Here is a tiny trained network, its code and every weight. The questions are about switching its units off for an input and a class, where a switched-off unit gives its printed mean instead of its output.

import numpy as np


def w(rows, s, z=0):
    codes = np.array(rows[::2]) - 128.0
    scale = np.full(codes.shape[1], s)
    scale[-1] = z or s
    return codes * scale


def norm(h):
    return h / np.sqrt((h * h).mean(-1, keepdims=True) + 1e-5)


def f(y):
    return np.maximum(y, 0)


def log_softmax(a):
    a = a - a.max(-1, keepdims=True)
    return a - np.log(np.exp(a).sum(-1, keepdims=True))


def net(x, mask):
    res = np.array(x, float).reshape(1, 2) / 4 @ E
    u = 0
    for l in range(3):
        y = f(norm(res) @ A[l][:, :-1].T + A[l][:, -1])
        res = res + np.where(mask[u : u + 3], y, B[l][:, -1]) @ B[l][:, :-1]
        u += 3
    return log_softmax(norm(res)[-1] @ U[:, :-1].T + U[:, -1])


A, B = {}, {}
E = w([
[166,185,64,169,64],'x0',
[177,114,132,1,60],'x1',
],0.0068)
A[0] = w([
[1,105,26,177,122,8],'L0N1',
[162,103,111,101,81,220],'L0N2',
[126,155,85,145,159,181],'L0N3',
],0.0062,0.0017)
B[0] = w([
[165,57,176,111,218,223],'L0N1',
[101,167,224,225,181,252],'L0N2',
[120,1,156,153,23,204],'L0N3',
],0.0064,0.003)
A[1] = w([
[234,9,134,173,85,91],'L1N1',
[159,93,255,164,130,117],'L1N2',
[213,105,164,46,16,3],'L1N3',
],0.0051,0.0038)
B[1] = w([
[138,178,170,71,79,183],'L1N1',
[151,196,2,58,246,252],'L1N2',
[107,13,35,162,91,192],'L1N3',
],0.008,0.004)
A[2] = w([
[114,29,94,4,90,149],'L2N1',
[96,146,205,41,174,37],'L2N2',
[32,103,234,80,161,1],'L2N3',
],0.011,0.0032)
B[2] = w([
[105,98,154,176,223,254],'L2N1',
[135,191,114,125,4,195],'L2N2',
[189,117,112,173,2,171],'L2N3',
],0.011,0.0084)
U = w([
[136,56,154,220,244,244],'0',
[163,156,116,197,7,189],'1',
[155,238,72,48,184,125],'2',
[58,84,123,42,131,3],'3',
[95,107,124,65,105,22],'4',
],0.016,0.0053)

Each question gives the input, the list of numbers given to net, and the class t.
The units are the neurons (one row each of A and B). Each row of codes is followed by its name. A weight is (code - 128) times the scale printed after its matrix; where a second scale follows, it is the last column's (A, B and U).
mask holds one flag per neuron, layer by layer. A switched-off neuron (its flag False) gives its mean, the last column of its row in B, instead of its output. The means were averaged over made-up inputs and are rounded, as every weight is.
A unit's drop is (log p(t) with every unit on - log p(t) with that unit switched off) / (log p(t) with every unit on - log p(t) with every unit switched off).
The circuit of an input: a set's keep is (log p(t) with only the set's units on - log p(t) with every unit switched off) / (log p(t) with every unit on - log p(t) with every unit switched off). Starting from all 9 units, units are removed one at a time, each time the one whose removal leaves the highest keep (on an exact tie, the one counted first), for as long as the keep stays at least 0.8.
units of the circuit, in order: the units of the circuit, biggest drop first
unit that matters most: the unit with the biggest drop
top k neurons: the k neurons with the biggest drops, biggest first
top k neurons in layer l: the k neurons of layer l with the biggest drops, biggest first
drop of u: that unit's drop, to one decimal
input [-4,-1], class 1: unit that matters most : L1N3
input [-8,-6], class 1: units of the circuit, in order : L2N3, L2N1
input [3,0], class 2: units of the circuit, in order : L2N1, L2N3, L2N2
input [3,3], class 2: top 4 neurons : L0N2, L2N1, L2N3, L0N3
input [-2,-1], class 2: top 2 neurons : L1N3, L2N1
input [1,-2], class 2: top 3 neurons : L1N2, L1N3, L1N1
input [-8,8], class 0: top 3 neurons : L2N1, L1N3, L1N1
input [3,2], class 2: top 3 neurons : L0N2, L2N1, L2N3
input [2,-1], class 2: top 3 neurons : L1N3, L1N1, L0N1
input [-3,1], class 2: top 2 neurons : L1N2, L1N3
input [-7,6], class 1: top 3 neurons : L2N2, L2N3, L0N3
input [0,3], class 2: top 3 neurons : L0N2, L1N2, L0N3
input [-6,-5], class 1: top 3 neurons : L2N3, L2N1, L1N3
input [-8,7], class 1: units of the circuit, in order : L2N3
input [-3,-3], class 2: top 2 neurons in layer 0 : L0N2, L0N1
input [0,4], class 0: drop of L1N3 : 1.8
input [6,8], class 0: drop of L2N1 : 0.3
input [2,6], class 0: drop of L1N2 : 0.0
